Below is a small trained network, with its code and all its weights. Each question gives an input and a target symbol and asks what happens when units are switched off, that is, made to give their printed mean instead of their output.

import numpy as np


def w(rows, s, z=0):
    codes = np.array(rows[::2]) - 128.0
    scale = np.full(codes.shape[1], s)
    scale[-1] = z or s
    return codes * scale


def f(y):
    return np.maximum(y, 0)


def softmax(a):
    e = np.exp(a - a.max(-1, keepdims=True))
    return e / e.sum(-1, keepdims=True)


def log_softmax(a):
    a = a - a.max(-1, keepdims=True)
    return a - np.log(np.exp(a).sum(-1, keepdims=True))


def net(x, mask):
    ids = ['ΘΣΦΨΩαγδεηξτ'.index(c) for c in x.split()]
    T = len(ids)
    res = E[ids] + P[:T]
    q, k, v = (res @ M[0].T for M in (Q, K, V))
    z = softmax(np.where(np.tri(T) > 0, q @ k.T / 3**0.5, -1e9)) @ v
    res = res + np.where(mask[0], z, O[0][:, -1]) @ O[0][:, :-1]
    y = f(res @ A[0][:, :-1].T + A[0][:, -1])
    res = res + np.where(mask[1:25], y, B[0][:, -1]) @ B[0][:, :-1]
    return log_softmax(res[-1] @ U[:, :-1].T + U[:, -1])


Q, K, V, O, A, B = {}, {}, {}, {}, {}, {}
E = w([
[130,124,59],'Θ',
[137,100,103],'Σ',
[107,148,89],'Φ',
[252,70,175],'Ψ',
[165,52,128],'Ω',
[180,171,184],'α',
[142,120,120],'γ',
[160,35,114],'δ',
[92,189,120],'ε',
[156,66,70],'η',
[205,102,133],'ξ',
[126,140,113],'τ',
],0.02)
P = w([
[96,131,132],'0',
[123,149,111],'1',
[141,164,98],'2',
[156,173,91],'3',
[173,181,79],'4',
[190,190,70],'5',
[200,195,63],'6',
[218,203,55],'7',
[231,206,47],'8',
[253,214,42],'9',
],0.0055)
Q[0] = w([
[252,160,51],'H1',
[97,103,157],'H1',
[197,140,63],'H1',
],0.04)
K[0] = w([
[251,175,22],'H1',
[85,97,180],'H1',
[237,128,18],'H1',
],0.025)
V[0] = w([
[248,153,214],'H1',
[2,117,117],'H1',
[62,196,204],'H1',
],0.0048)
O[0] = w([
[49,89,223,149],'H1',
[254,168,58,40],'H1',
[230,168,149,2],'H1',
],0.0068,0.0051)
A[0] = w([
[61,101,34,74],'N1',
[101,79,52,31],'N2',
[84,111,39,103],'N3',
[160,64,125,172],'N4',
[134,194,77,128],'N5',
[163,116,67,58],'N6',
[60,161,138,48],'N7',
[72,154,166,106],'N8',
[124,154,45,162],'N9',
[221,127,165,53],'N10',
[145,68,124,83],'N11',
[196,70,189,1],'N12',
[151,66,142,192],'N13',
[142,133,107,59],'N14',
[226,172,156,84],'N15',
[194,148,144,101],'N16',
[125,125,130,108],'N17',
[90,54,4,100],'N18',
[138,120,95,151],'N19',
[151,98,45,108],'N20',
[164,10,107,32],'N21',
[188,86,197,146],'N22',
[129,180,101,142],'N23',
[134,136,125,97],'N24',
],0.011,0.0094)
B[0] = w([
[202,68,149,197],'N1',
[149,39,150,158],'N2',
[182,146,119,207],'N3',
[146,97,64,204],'N4',
[91,163,177,187],'N5',
[99,81,158,152],'N6',
[103,168,130,136],'N7',
[72,132,136,150],'N8',
[54,105,97,238],'N9',
[48,121,118,132],'N10',
[114,144,182,149],'N11',
[11,193,86,138],'N12',
[105,95,62,215],'N13',
[205,89,100,128],'N14',
[145,176,129,139],'N15',
[152,135,160,134],'N16',
[156,113,116,128],'N17',
[188,203,127,254],'N18',
[111,124,103,181],'N19',
[118,182,152,205],'N20',
[78,159,252,166],'N21',
[171,101,186,181],'N22',
[106,150,144,173],'N23',
[113,138,124,128],'N24',
],0.038,0.0085)
U = w([
[150,164,106,213],'Θ',
[164,83,4,2],'Σ',
[78,147,132,9],'Φ',
[78,30,147,99],'Ψ',
[140,104,225,100],'Ω',
[184,55,203,102],'α',
[155,1,71,96],'γ',
[236,62,146,12],'δ',
[92,114,116,193],'ε',
[206,137,103,150],'η',
[152,21,119,244],'ξ',
[89,79,36,96],'τ',
],0.0069,0.009)

Each question gives the input, a string of symbols that net reads in full, and the target symbol t.
The units are the heads (3 rows each of Q, K, V and O) and the neurons (one row each of A and B). Each row of codes is followed by its name. A weight is (code - 128) times the scale printed after its matrix; where a second scale follows, it is the last column's (O, A, B and U).
mask holds one flag per unit, heads first, then neurons. A switched-off unit (its flag False) gives its mean, the last column of its rows in O or B, instead of its output. The means were averaged over made-up inputs and are rounded, as every weight is.
A unit's drop is (log p(t) with every unit on - log p(t) with that unit switched off) / (log p(t) with every unit on - log p(t) with every unit switched off).
The circuit of an input: a set's keep is (log p(t) with only the set's units on - log p(t) with every unit switched off) / (log p(t) with every unit on - log p(t) with every unit switched off). Starting from the 12 units with the biggest drops (on a tie, the unit counted first), units are removed one at a time, each time the one whose removal leaves the highest keep (on an exact tie, the one counted first), for as long as the keep stays at least 0.8.
units of the circuit, in order: the units of the circuit, biggest drop first
top k neurons: the k neurons with the biggest drops, biggest first
drop of u: that unit's drop, to one decimal
input γ α α, target α: units of the circuit, in order -> N22; H1
input α Θ γ ξ Θ τ τ α α, target Ω: units of the circuit, in order -> N4; N13
input γ Ψ α Φ ξ, target γ: top 2 neurons -> N18; N13
input Ψ ξ ε ξ Θ α γ, target τ: top neuron -> N18
input Ω γ γ ξ Σ ε ε, target Φ: top 2 neurons -> N7; N8
input Θ Ψ α ξ η, target η: top 3 neurons -> N18; N20; N22
input Ω Ω γ, target τ: top 3 neurons -> N1; N18; N22
input τ Ψ δ γ, target Ψ: top 3 neurons -> N18; N8; N3
input Ω ξ ξ Ψ, target Ψ: top 2 neurons -> N12; N22
input Ω Σ δ τ Θ γ ε, target Φ: drop of N23 -> 0.2
input Ψ ξ Θ Θ α ε Σ η Φ, target η: drop of N9 -> -0.3
input Σ η Φ, target η: drop of N13 -> 0.1
input Θ δ ξ Θ ξ γ γ Ψ α, target Ψ: drop of N21 -> 0.1
input ε δ Θ η η ξ η, target δ: top neuron -> N1
